Below is a small trained network, with its code and all its weights. Each question gives an input and a class and asks what happens when units are switched off, that is, made to give their printed mean instead of their output.

import numpy as np


def w(rows, s, z=0):
    codes = np.array(rows[::2]) - 128.0
    scale = np.full(codes.shape[1], s)
    scale[-1] = z or s
    return codes * scale


def f(y):
    return np.maximum(y, 0)


def log_softmax(a):
    a = a - a.max(-1, keepdims=True)
    return a - np.log(np.exp(a).sum(-1, keepdims=True))


def net(x, mask):
    res = np.array(x, float).reshape(1, 5) / 4 @ E
    y = f(res @ A[0][:, :-1].T + A[0][:, -1])
    res = res + np.where(mask, y, B[0][:, -1]) @ B[0][:, :-1]
    return log_softmax(res[-1] @ U[:, :-1].T + U[:, -1])


A, B = {}, {}
E = w([
[60,48,138,122,126,113,199,60,196,76],'x0',
[43,52,188,115,36,154,116,135,121,190],'x1',
[121,142,8,105,69,215,138,140,178,209],'x2',
[62,156,107,68,135,104,45,132,92,2],'x3',
[170,26,166,94,96,125,49,183,171,134],'x4',
],0.0094)
A[0] = w([
[174,76,203,81,116,110,68,158,151,129,200],'n0',
[150,115,80,192,170,146,189,44,179,144,210],'n1',
[87,87,118,155,141,111,195,28,175,151,120],'n2',
[208,114,122,107,176,121,35,176,105,66,216],'n3',
[59,72,201,120,113,97,64,145,80,111,174],'n4',
[252,154,149,215,171,86,140,200,107,168,197],'n5',
[118,143,133,66,137,81,44,152,123,72,203],'n6',
[136,116,72,184,139,160,237,72,177,172,155],'n7',
[26,118,139,89,87,153,140,102,191,153,253],'n8',
[174,151,128,255,129,118,173,75,140,174,200],'n9',
[124,168,131,184,220,125,137,182,93,82,163],'n10',
[35,80,194,148,128,82,152,111,138,169,172],'n11',
[94,201,85,83,154,127,67,96,116,52,170],'n12',
],0.0086,0.0045)
B[0] = w([
[136,40,160,153,154,164,139,84,140,193,226],'n0',
[105,167,70,90,166,96,132,184,231,74,207],'n1',
[45,191,208,134,128,163,193,185,159,28,200],'n2',
[203,117,115,69,101,133,155,58,181,191,246],'n3',
[155,29,133,136,46,152,182,138,22,113,234],'n4',
[254,133,119,168,216,46,75,140,165,191,226],'n5',
[114,65,79,94,77,144,161,4,102,147,238],'n6',
[107,169,128,226,145,120,128,164,209,61,219],'n7',
[35,138,147,226,22,166,101,169,104,93,236],'n8',
[123,225,161,171,195,25,81,205,130,90,203],'n9',
[161,204,123,110,158,103,163,81,105,121,201],'n10',
[106,106,221,175,90,68,83,168,63,43,205],'n11',
[112,215,58,18,84,145,199,54,68,142,232],'n12',
],0.0077,0.012)
U = w([
[103,56,243,166,77,134,138,149,7,101,99],'0',
[137,175,76,11,123,137,243,20,47,127,116],'1',
[31,184,192,168,153,139,185,174,182,34,61],'2',
[232,45,172,89,166,131,156,79,199,202,132],'3',
[73,187,13,170,83,244,28,195,140,254,255],'4',
[242,218,154,160,245,10,106,163,120,169,106],'5',
],0.0078,0.0038)

Each question gives the input, the list of numbers given to net, and the class t.
The units are the neurons (one row each of A and B). Each row of codes is followed by its name. A weight is (code - 128) times the scale printed after its matrix; where a second scale follows, it is the last column's (A, B and U).
mask holds one flag per neuron, in row order. A switched-off neuron (its flag False) gives its mean, the last column of its row in B, instead of its output. The means were averaged over made-up inputs and are rounded, as every weight is.
A unit's drop is (log p(t) with every unit on - log p(t) with that unit switched off) / (log p(t) with every unit on - log p(t) with every unit switched off).
The circuit of an input: a set's keep is (log p(t) with only the set's units on - log p(t) with every unit switched off) / (log p(t) with every unit on - log p(t) with every unit switched off). Starting from the 12 units with the biggest drops (on a tie, the unit counted first), units are removed one at a time, each time the one whose removal leaves the highest keep (on an exact tie, the one counted first), for as long as the keep stays at least 0.8.
circuit, biggest first: the units of the circuit, biggest drop first
k most important neurons: the k neurons with the biggest drops, biggest first
drop of u: that unit's drop, to one decimal
input [-1,4,-4,-8,-5], class 5: 2 most important neurons : (n5, n9)
input [-4,2,2,4,5], class 1: 3 most important neurons : (n5, n6, n7)
input [-6,5,7,-7,-8], class 5: circuit, biggest first : (n9)
input [-4,2,-2,-7,5], class 5: 3 most important neurons : (n5, n9, n6)
input [-5,5,1,-7,5], class 5: circuit, biggest first : (n5, n6)
input [-4,-6,8,2,-4], class 5: circuit, biggest first : (n6, n8)
input [-7,7,-6,4,-4], class 1: circuit, biggest first : (n8, n6)
input [6,1,6,8,7], class 0: 3 most important neurons : (n8, n4, n10)
input [-2,2,-8,7,6], class 1: 2 most important neurons : (n3, n6)
input [6,0,-6,-4,2], class 2: 3 most important neurons : (n2, n1, n6)
input [-5,1,8,-7,6], class 5: circuit, biggest first : (n5, n9)
input [-4,1,4,5,8], class 3: 2 most important neurons : (n0, n3)
input [0,1,-1,5,8], class 3: 3 most important neurons : (n3, n0, n2)
input [-8,3,1,-5,7], class 3: circuit, biggest first : (n0)
input [-6,-4,-4,2,-2], class 1: 2 most important neurons : (n12, n6)
input [-2,-4,8,4,8], class 3: drop of n4 : 0.2
input [0,7,-3,5,-8], class 0: drop of n11 : 0.2
input [-1,5,-4,5,-7], class 1: drop of n3 : -0.1
